[[ 12 -30  65  62 -25 -19  -1   7  25 -28  32 -10  -7 -13]
 [-22 -22  25   2 -26 -25  40  43  50 -25 -19 -27 -31 -29]
 [ 38  17  40  49  25  17 -25 -19  16  19  49  25  22  21]
 [ 31  22  -5  16  24  26 -39 -38 -43  22  30  26  31  28]
 [ 13  29 -42 -19  24  23 -10 -12 -10  26   5  21  17  20]]
->
[[ 13  29 -42 -19  24  23 -10 -12 -10  26   5  21  17  20]
 [ 12 -30  65  62 -25 -19  -1   7  25 -28  32 -10  -7 -13]
 [-22 -22  25   2 -26 -25  40  43  50 -25 -19 -27 -31 -29]
 [ 38  17  40  49  25  17 -25 -19  16  19  49  25  22  21]
 [ 31  22  -5  16  24  26 -39 -38 -43  22  30  26  31  28]]

[[-77 -19 -33  32  68 -31  11  -8 -13]
 [ -7  28  -2  29 -47 -27 -50  31 -18]
 [ 49 -59 -71   1  58 -38 -58  65 -59]
 [ 33   2   7 -57  58  49 -44 -37  76]
 [ 48  67  25 -38   7  16 -26  56 -14]
 [-23  29  35  61  56 -46 -52  51 -11]]
->
[[-23  29  35  61  56 -46 -52  51 -11]
 [-77 -19 -33  32  68 -31  11  -8 -13]
 [ -7  28  -2  29 -47 -27 -50  31 -18]
 [ 49 -59 -71   1  58 -38 -58  65 -59]
 [ 33   2   7 -57  58  49 -44 -37  76]
 [ 48  67  25 -38   7  16 -26  56 -14]]

[[-32  29  25 -18  -4  28  32 -47 -49 -65  24  23  33  38  35  32]
 [ 39  42  18  34  49  27  25 -30 -31 -14  24  46  29  29  25  30]
 [-19 -39 -25 -16 -37 -30 -30  43  36  32 -26 -44 -33 -32 -29 -31]
 [-61  -4  32 -77 -58  33  23 -27 -40 -54  35 -16  21  23  25  21]]
->
[[-61  -4  32 -77 -58  33  23 -27 -40 -54  35 -16  21  23  25  21]
 [-32  29  25 -18  -4  28  32 -47 -49 -65  24  23  33  38  35  32]
 [ 39  42  18  34  49  27  25 -30 -31 -14  24  46  29  29  25  30]
 [-19 -39 -25 -16 -37 -30 -30  43  36  32 -26 -44 -33 -32 -29 -31]]

[[  7  -2  -4  46   0   1]
 [ 10  -2   3  89   1 -26]
 [  5  -3  -1  63   0 -18]
 [  4  -3  -4  48   0 -10]
 [ 12  -1   4  87   2 -23]]
->
[[ 12  -1   4  87   2 -23]
 [  7  -2  -4  46   0   1]
 [ 10  -2   3  89   1 -26]
 [  5  -3  -1  63   0 -18]
 [  4  -3  -4  48   0 -10]]

[[ 38  -9 -32  47  58 -24 -26 -12 -11]
 [-27  -6 -14  -1 -17 -20  -2  -4  -4]
 [-24  38  31  -3  24  29  33 -44 -43]
 [ 45  40   8  45  70  14  14 -13  -3]
 [-24 -44 -25 -27 -56 -30 -31  36  33]
 [-69 -24  23 -72 -85  17  10 -27 -35]]
->
[[-69 -24  23 -72 -85  17  10 -27 -35]
 [ 38  -9 -32  47  58 -24 -26 -12 -11]
 [-27  -6 -14  -1 -17 -20  -2  -4  -4]
 [-24  38  31  -3  24  29  33 -44 -43]
 [ 45  40   8  45  70  14  14 -13  -3]
 [-24 -44 -25 -27 -56 -30 -31  36  33]]

[[ 28  24 -22 -85 -20]
 [ 15   8 -12 -49  -5]
 [  0  -7  -2  -7   8]
 [-21  -7  19  73   3]]
->
[[-21  -7  19  73   3]
 [ 28  24 -22 -85 -20]
 [ 15   8 -12 -49  -5]
 [  0  -7  -2  -7   8]]

[[ -3 -54   2]
 [-76  46  26]]
->
[[-76  46  26]
 [ -3 -54   2]]
